Below is a small trained network, with its code and all its weights. Each question gives an input and a target symbol and asks what happens when units are switched off, that is, made to give their printed mean instead of their output.

import numpy as np


def w(rows, s, z=0):
    codes = np.array(rows[::2]) - 128.0
    scale = np.full(codes.shape[1], s)
    scale[-1] = z or s
    return codes * scale


def norm(h):
    return h / np.sqrt((h * h).mean(-1, keepdims=True) + 1e-5)


def softmax(a):
    e = np.exp(a - a.max(-1, keepdims=True))
    return e / e.sum(-1, keepdims=True)


def log_softmax(a):
    a = a - a.max(-1, keepdims=True)
    return a - np.log(np.exp(a).sum(-1, keepdims=True))


def net(x, mask):
    ids = ['ΘΞΨΩαγδεζηλμπστφ'.index(c) for c in x.split()]
    T = len(ids)
    res = E[ids] + P[:T]
    u = 0
    for l in range(2):
        r = norm(res)
        for j in range(3):
            rows = slice(2 * j, 2 * j + 2)
            q, k, v = (r @ M[l][rows].T for M in (Q, K, V))
            z = softmax(np.where(np.tri(T) > 0, q @ k.T / 2**0.5, -1e9)) @ v
            o = O[l][rows]
            res = res + np.where(mask[u + j], z, o[:, -1]) @ o[:, :-1]
        u += 3
    return log_softmax(norm(res)[-1] @ U[:, :-1].T + U[:, -1])


Q, K, V, O = {}, {}, {}, {}
E = w([
[103,152,103,184,213,101,66,51,96,172,141,102],'Θ',
[106,178,85,190,88,170,65,69,114,164,89,30],'Ξ',
[141,184,15,38,106,154,105,157,90,100,143,79],'Ψ',
[59,192,56,157,135,79,77,82,200,146,131,136],'Ω',
[62,237,69,119,135,91,117,181,109,139,53,190],'α',
[63,125,127,184,113,6,71,134,177,114,193,46],'γ',
[199,178,140,176,84,123,128,99,204,113,198,93],'δ',
[240,154,139,99,9,124,79,181,91,95,137,133],'ε',
[84,102,62,146,45,83,63,151,122,153,176,180],'ζ',
[185,140,126,131,194,67,213,91,127,146,132,46],'η',
[184,158,89,70,118,172,166,3,144,109,95,187],'λ',
[214,156,16,120,155,135,98,150,135,195,78,150],'μ',
[87,197,176,91,90,218,108,159,114,69,206,115],'π',
[165,75,55,76,27,72,77,132,228,142,98,100],'σ',
[107,107,87,111,79,10,125,6,108,71,107,71],'τ',
[117,42,98,91,133,128,92,229,126,173,166,68],'φ',
],0.015)
P = w([
[154,125,65,167,105,110,194,156,52,106,130,126],'0',
[150,171,172,161,158,123,50,135,162,120,149,138],'1',
[142,164,134,98,109,124,128,128,93,152,156,116],'2',
[82,116,34,137,56,190,250,142,165,72,109,102],'3',
[147,114,176,146,149,128,69,117,153,127,116,138],'4',
[135,160,133,48,119,85,149,117,81,202,180,127],'5',
[78,147,58,117,63,84,213,178,199,50,95,77],'6',
[139,93,183,143,155,145,75,115,154,119,104,148],'7',
[64,108,116,59,126,171,63,23,92,163,189,144],'8',
],0.021)
Q[0] = w([
[192,62,191,190,242,153,107,41,93,186,97,163],'0.h1',
[163,95,254,168,123,133,122,195,155,112,122,151],'0.h1',
[9,183,61,114,6,113,150,177,131,112,163,111],'0.h2',
[75,193,139,54,158,138,146,154,84,112,123,119],'0.h2',
[136,64,219,231,152,123,105,164,145,170,65,170],'0.h3',
[125,121,53,153,85,128,71,164,171,191,131,121],'0.h3',
],0.028)
K[0] = w([
[154,42,112,222,164,188,75,111,159,24,36,166],'0.h1',
[104,97,63,160,124,161,202,157,140,81,117,128],'0.h1',
[111,191,140,62,71,99,151,115,98,252,193,120],'0.h2',
[125,164,29,126,132,132,174,141,123,115,160,89],'0.h2',
[130,71,141,209,151,165,113,159,160,56,64,150],'0.h3',
[126,85,177,86,144,133,89,107,141,153,101,154],'0.h3',
],0.03)
V[0] = w([
[139,176,218,70,179,112,31,114,169,186,144,93],'0.h1',
[109,161,146,161,90,137,155,74,91,217,238,184],'0.h1',
[100,104,161,154,20,127,83,177,108,45,56,139],'0.h2',
[100,155,185,117,151,158,95,58,114,140,135,252],'0.h2',
[137,99,246,173,175,148,117,153,126,49,54,136],'0.h3',
[116,184,197,45,173,90,138,21,79,93,134,102],'0.h3',
],0.015)
O[0] = w([
[111,57,132,166,7,113,146,104,94,150,126,138,152],'0.h1',
[160,99,87,94,126,129,139,168,173,188,127,75,188],'0.h1',
[137,95,100,142,79,102,62,195,116,109,119,111,86],'0.h2',
[155,55,109,165,169,133,140,99,106,93,106,163,88],'0.h2',
[140,147,171,163,158,119,136,169,189,169,143,93,4],'0.h3',
[145,164,65,156,110,144,63,124,146,124,196,134,156],'0.h3',
],0.012,0.024)
Q[1] = w([
[166,124,185,99,213,44,45,112,104,186,129,181],'1.h1',
[132,162,164,167,118,248,134,160,114,93,89,39],'1.h1',
[125,149,90,110,103,139,116,164,183,127,51,252],'1.h2',
[96,166,30,128,109,121,154,93,83,106,87,50],'1.h2',
[52,167,66,198,72,152,248,180,175,50,151,116],'1.h3',
[129,82,141,168,122,96,153,97,207,83,47,109],'1.h3',
],0.029)
K[1] = w([
[87,116,164,211,154,161,151,144,203,40,47,85],'1.h1',
[149,175,97,31,118,203,100,186,127,162,185,190],'1.h1',
[88,162,29,75,124,147,177,153,146,113,130,121],'1.h2',
[176,122,140,81,115,82,79,97,72,201,164,172],'1.h2',
[156,126,70,64,95,22,101,86,30,253,217,194],'1.h3',
[171,32,138,160,105,76,139,77,105,127,122,113],'1.h3',
],0.028)
V[1] = w([
[196,192,129,72,163,150,161,187,102,135,160,168],'1.h1',
[174,116,181,115,104,254,122,135,69,129,140,116],'1.h1',
[31,80,115,97,173,113,91,118,200,115,146,102],'1.h2',
[65,137,89,145,139,145,223,185,114,98,183,114],'1.h2',
[132,81,154,126,112,91,115,145,49,163,216,181],'1.h3',
[103,170,125,145,225,153,94,164,58,212,114,111],'1.h3',
],0.031)
O[1] = w([
[138,77,242,190,180,118,64,127,145,125,80,122,123],'1.h1',
[211,156,83,96,66,120,57,93,121,133,70,205,154],'1.h1',
[173,139,138,126,105,243,91,162,46,93,67,97,71],'1.h2',
[147,142,209,154,61,224,145,178,195,118,184,136,132],'1.h2',
[124,165,207,162,210,169,101,236,94,153,104,208,30],'1.h3',
[109,151,18,110,74,129,164,149,87,175,148,249,252],'1.h3',
],0.011,0.02)
U = w([
[150,90,107,182,140,167,161,72,51,249,189,168,253],'Θ',
[124,94,172,195,118,33,81,142,90,183,96,118,251],'Ξ',
[152,159,52,86,42,47,131,152,122,109,127,140,150],'Ψ',
[109,132,156,183,86,177,166,177,84,115,168,60,216],'Ω',
[87,236,141,152,158,119,144,128,193,206,148,135,92],'α',
[88,135,69,165,155,162,45,152,76,61,179,66,91],'γ',
[216,138,67,163,215,117,115,70,161,69,129,136,48],'δ',
[252,116,90,207,85,128,80,201,165,98,129,148,91],'ε',
[63,45,99,197,148,129,164,169,160,47,114,210,123],'ζ',
[119,150,178,75,195,79,219,45,115,141,74,166,87],'η',
[91,7,114,156,108,249,154,19,87,75,108,129,129],'λ',
[162,175,209,136,65,133,204,164,96,177,48,173,165],'μ',
[60,131,166,83,108,176,3,30,134,82,142,206,7],'π',
[121,44,151,80,104,125,137,101,242,139,109,73,51],'σ',
[96,151,161,76,113,52,145,137,70,3,101,86,89],'τ',
[137,54,106,53,181,174,121,172,86,179,54,120,137],'φ',
],0.0079,0.004)

Each question gives the input, a string of symbols that net reads in full, and the target symbol t.
The units are the heads (2 rows each of Q, K, V and O). Each row of codes is followed by its name. A weight is (code - 128) times the scale printed after its matrix; where a second scale follows, it is the last column's (O and U).
mask holds one flag per head, layer by layer. A switched-off head (its flag False) gives its mean, the last column of its rows in O, instead of its output. The means were averaged over made-up inputs and are rounded, as every weight is.
A unit's drop is (log p(t) with every unit on - log p(t) with that unit switched off) / (log p(t) with every unit on - log p(t) with every unit switched off).
The circuit of an input: a set's keep is (log p(t) with only the set's units on - log p(t) with every unit switched off) / (log p(t) with every unit on - log p(t) with every unit switched off). Starting from all 6 units, units are removed one at a time, each time the one whose removal leaves the highest keep (on an exact tie, the one counted first), for as long as the keep stays at least 0.8.
circuit, biggest first: the units of the circuit, biggest drop first
most important unit: the unit with the biggest drop
which heads matter: for each layer, one digit per head in row order, 1 if its drop is at least 0.15 and else 0, layers parted by /
drop when u is switched off: that unit's drop, to one decimal
input τ τ φ Ξ, target μ: which heads matter : 100 / 001
input ε δ γ Ψ, target Ω: circuit, biggest first : 1.h3; 1.h1
input δ δ π Ξ σ μ δ, target η: circuit, biggest first : 1.h3; 0.h2; 0.h3
input λ Ω δ λ λ α λ, target ζ: circuit, biggest first : 1.h3; 1.h1
input λ φ σ π φ, target φ: circuit, biggest first : 0.h3; 1.h2
input γ Ω δ Ω, target σ: circuit, biggest first : 1.h3; 0.h1
input η φ Ξ φ δ η τ τ, target τ: circuit, biggest first : 1.h3; 1.h1; 0.h1
input λ Ξ δ γ σ ζ δ, target φ: circuit, biggest first : 1.h3; 0.h1; 0.h3
input Ω Ξ η Ξ τ δ Ξ ε, target ε: most important unit : 0.h2
input δ ε Ψ ε ε σ σ, target τ: circuit, biggest first : 1.h3; 0.h3
input α α φ α, target μ: which heads matter : 000 / 001
input Ψ Θ δ Ξ ε ε δ, target Ξ: which heads matter : 000 / 011
input λ ζ τ Ω Θ Θ Ψ, target Θ: which heads matter : 111 / 001
input σ Ξ Ω Θ, target λ: circuit, biggest first : 1.h3; 0.h2
input α π π π Ξ η Ω, target α: circuit, biggest first : 1.h3; 0.h2
input γ α ζ τ, target φ: circuit, biggest first : 1.h3; 0.h1; 0.h2
input σ γ Ω μ η, target η: circuit, biggest first : 0.h1; 0.h3
input τ φ Ψ Ξ π, target π: which heads matter : 100 / 101
input π Ω γ Ξ Ξ γ γ τ, target τ: circuit, biggest first : 1.h3; 1.h1; 0.h1
input σ Θ γ Ξ, target Ω: circuit, biggest first : 1.h3; 1.h1
input α Ξ Ξ Θ γ δ α, target σ: most important unit : 0.h1
input π Ξ δ μ α, target α: which heads matter : 101 / 101
input η Ξ ζ γ γ Ω Ξ, target λ: which heads matter : 011 / 001
input φ δ Ξ Ξ δ φ Ψ, target μ: drop when 0.h1 is switched off : 0.1
input Ω Ξ λ γ, target δ: drop when 0.h3 is switched off : 0.2
input Ξ Ξ φ γ, target μ: drop when 1.h1 is switched off : 0.1
input Ω Ψ Ξ Ξ ζ, target ζ: drop when 0.h2 is switched off : 0.4
